Below are the code and all the weights of a small trained network. Each question names an input and a class and asks about switching units off, where a switched-off unit gives its printed mean instead of its output.

import numpy as np


def w(rows, s, z=0):
    codes = np.array(rows[::2]) - 128.0
    scale = np.full(codes.shape[1], s)
    scale[-1] = z or s
    return codes * scale


def norm(h):
    return h / np.sqrt((h * h).mean(-1, keepdims=True) + 1e-5)


def f(y):
    return y / 2 * (1 + np.tanh(0.7978845608 * (y + 0.044715 * y**3)))


def log_softmax(a):
    a = a - a.max(-1, keepdims=True)
    return a - np.log(np.exp(a).sum(-1, keepdims=True))


def net(x, mask):
    res = np.array(x, float).reshape(1, 7) / 4 @ E
    u = 0
    for l in range(3):
        y = f(norm(res) @ A[l][:, :-1].T + A[l][:, -1])
        res = res + np.where(mask[u : u + 9], y, B[l][:, -1]) @ B[l][:, :-1]
        u += 9
    return log_softmax(norm(res)[-1] @ U[:, :-1].T + U[:, -1])


A, B = {}, {}
E = w([
[77,144,82,100,240,125,173,127,117,75,97,151],'x0',
[159,133,107,79,173,50,106,151,166,136,157,159],'x1',
[49,137,165,116,181,165,23,106,177,162,223,109],'x2',
[179,224,118,95,160,87,130,73,95,193,195,104],'x3',
[20,81,87,199,133,34,197,156,254,48,135,68],'x4',
[161,96,186,125,200,115,195,99,103,130,139,110],'x5',
[170,250,102,188,132,235,33,118,171,97,145,75],'x6',
],0.0075)
A[0] = w([
[96,90,30,162,94,92,152,187,169,33,137,203,55],'0.n1',
[199,134,170,138,97,142,197,121,73,68,50,132,88],'0.n2',
[113,184,113,160,129,163,157,178,174,140,50,79,179],'0.n3',
[103,155,121,141,112,226,206,198,132,77,138,146,140],'0.n4',
[117,138,197,76,111,107,215,115,90,60,119,154,120],'0.n5',
[75,205,142,145,41,67,144,183,49,51,179,129,252],'0.n6',
[254,133,200,34,130,102,160,39,192,222,147,119,97],'0.n7',
[175,195,143,133,37,222,109,118,214,113,175,174,97],'0.n8',
[78,127,154,64,42,112,134,112,107,156,213,173,220],'0.n9',
],0.0052,0.0019)
B[0] = w([
[45,93,96,177,117,80,182,179,167,189,132,199,255],'0.n1',
[100,168,163,208,152,119,177,60,223,110,86,124,232],'0.n2',
[184,62,139,116,43,143,117,155,131,126,136,137,194],'0.n3',
[207,49,182,129,97,108,127,84,37,129,147,133,173],'0.n4',
[111,179,82,68,77,183,114,76,90,169,176,76,200],'0.n5',
[70,96,141,155,135,205,112,137,155,2,117,122,212],'0.n6',
[181,83,149,177,207,70,128,97,229,107,118,109,249],'0.n7',
[157,161,143,175,132,193,94,252,146,114,108,79,209],'0.n8',
[148,184,71,217,205,127,148,101,145,78,120,170,204],'0.n9',
],0.0071,0.0035)
A[1] = w([
[181,69,182,135,171,41,105,146,99,159,151,149,41],'1.n1',
[120,78,93,71,103,101,171,147,158,141,109,127,140],'1.n2',
[99,159,146,85,255,137,83,82,64,164,114,171,86],'1.n3',
[48,156,140,162,130,158,27,145,159,120,114,42,156],'1.n4',
[104,121,110,136,54,75,172,126,138,76,73,136,252],'1.n5',
[134,165,146,175,66,164,171,113,150,134,69,68,137],'1.n6',
[123,103,150,125,133,104,178,106,153,136,145,148,77],'1.n7',
[143,101,134,125,66,164,186,121,59,111,136,122,119],'1.n8',
[191,91,102,114,122,215,82,134,146,99,172,72,91],'1.n9',
],0.0078,0.0018)
B[1] = w([
[103,164,185,108,127,41,133,118,160,190,84,111,167],'1.n1',
[143,188,146,191,114,150,2,177,220,62,186,246,185],'1.n2',
[54,24,140,48,165,226,181,72,129,195,127,223,205],'1.n3',
[148,205,9,125,70,57,124,92,115,133,198,138,202],'1.n4',
[65,80,127,217,205,167,201,152,80,105,79,144,254],'1.n5',
[97,132,146,116,90,195,139,21,81,114,101,100,209],'1.n6',
[222,206,126,146,65,153,62,104,148,114,88,147,170],'1.n7',
[183,126,141,96,106,75,192,99,77,60,135,60,164],'1.n8',
[117,197,145,156,99,104,89,135,68,139,179,163,179],'1.n9',
],0.0072,0.007)
A[2] = w([
[33,100,176,152,164,86,131,254,143,50,122,154,94],'2.n1',
[111,51,132,51,201,193,83,66,84,172,100,132,123],'2.n2',
[169,88,187,122,191,124,95,128,93,180,92,100,54],'2.n3',
[65,111,156,33,181,140,135,105,100,134,156,151,89],'2.n4',
[121,138,140,127,166,177,214,96,155,168,127,145,249],'2.n5',
[211,147,155,130,94,199,60,165,166,104,154,77,50],'2.n6',
[135,127,149,237,139,226,60,140,137,163,136,156,78],'2.n7',
[147,204,151,116,51,151,62,188,84,137,106,144,19],'2.n8',
[228,167,197,73,238,55,119,99,135,162,129,147,123],'2.n9',
],0.0081,0.0021)
B[2] = w([
[113,117,44,52,194,112,66,181,149,196,3,167,254],'2.n1',
[130,79,80,59,194,138,101,152,153,80,196,201,217],'2.n2',
[36,174,85,120,73,75,143,70,201,201,178,93,155],'2.n3',
[206,100,16,40,121,245,240,62,91,186,251,234,187],'2.n4',
[134,82,174,5,58,175,110,130,118,85,147,101,237],'2.n5',
[137,189,112,131,130,166,50,198,46,152,88,182,170],'2.n6',
[199,143,78,95,202,191,131,168,132,200,147,119,192],'2.n7',
[180,137,154,116,172,90,62,178,12,157,104,74,170],'2.n8',
[115,101,213,115,97,60,161,189,157,217,152,32,236],'2.n9',
],0.0078,0.0069)
U = w([
[130,113,246,103,129,52,152,126,195,187,150,53,77],'0',
[74,169,87,182,100,87,104,78,170,70,207,95,9],'1',
[135,82,173,164,96,185,190,71,82,22,76,94,177],'2',
[178,188,132,158,121,183,46,188,57,142,148,95,210],'3',
[151,79,124,33,164,182,173,97,145,144,207,180,166],'4',
[59,78,67,162,168,103,138,215,204,103,52,183,150],'5',
],0.013,0.0013)

Each question gives the input, the list of numbers given to net, and the class t.
The units are the neurons (one row each of A and B). Each row of codes is followed by its name. A weight is (code - 128) times the scale printed after its matrix; where a second scale follows, it is the last column's (A, B and U).
mask holds one flag per neuron, layer by layer. A switched-off neuron (its flag False) gives its mean, the last column of its row in B, instead of its output. The means were averaged over made-up inputs and are rounded, as every weight is.
A unit's drop is (log p(t) with every unit on - log p(t) with that unit switched off) / (log p(t) with every unit on - log p(t) with every unit switched off).
The circuit of an input: a set's keep is (log p(t) with only the set's units on - log p(t) with every unit switched off) / (log p(t) with every unit on - log p(t) with every unit switched off). Starting from the 12 units with the biggest drops (on a tie, the unit counted first), units are removed one at a time, each time the one whose removal leaves the highest keep (on an exact tie, the one counted first), for as long as the keep stays at least 0.8.
units of the circuit, in order: the units of the circuit, biggest drop first
most important unit: the unit with the biggest drop
top k neurons: the k neurons with the biggest drops, biggest first
top k neurons in layer l: the k neurons of layer l with the biggest drops, biggest first
drop when u is switched off: that unit's drop, to one decimal
input [-3,-1,1,-6,-7,1,-1], class 3: top 2 neurons : 0.n8; 1.n5
input [6,-8,-3,-5,6,3,4], class 2: top 2 neurons : 0.n4; 1.n6
input [1,-2,2,-8,-6,-6,-2], class 3: most important unit : 1.n3
input [-5,2,5,6,-5,-2,-2], class 0: top 3 neurons : 0.n7; 2.n9; 1.n1
input [-7,-7,-7,3,4,-7,-8], class 2: units of the circuit, in order : 1.n6; 1.n8
input [0,-7,7,6,5,2,7], class 3: units of the circuit, in order : 0.n8; 2.n6
input [-1,-3,-2,4,-4,3,-2], class 0: top 2 neurons : 0.n7; 2.n9
input [-5,4,5,0,2,7,4], class 0: top 3 neurons in layer 0 : 0.n7; 0.n6; 0.n5
input [-2,-8,5,-6,0,6,-1], class 2: top 2 neurons : 1.n3; 1.n8
input [3,7,-6,8,-3,1,6], class 0: top 2 neurons : 2.n9; 0.n7
input [-3,-4,-7,-2,-3,3,6], class 2: top 2 neurons : 1.n6; 0.n2
input [0,-7,-4,4,-2,6,-7], class 2: top 2 neurons : 0.n2; 0.n5
input [-8,4,4,-1,4,1,-4], class 5: top 2 neurons : 2.n1; 0.n4
input [-3,-8,0,-7,3,3,-3], class 2: top 2 neurons : 1.n8; 1.n6
input [-5,0,2,3,-1,2,0], class 0: most important unit : 0.n7
input [4,8,-8,-7,-4,-7,8], class 3: top 2 neurons : 0.n8; 2.n8
input [-7,-5,2,5,7,5,-1], class 1: drop when 1.n3 is switched off : 0.2
input [-5,-2,1,8,1,6,-4], class 0: drop when 1.n9 is switched off : 0.0
input [-3,6,4,-6,2,8,5], class 3: drop when 0.n1 is switched off : 0.1
input [2,-3,-8,7,-3,-1,-3], class 2: most important unit : 0.n2
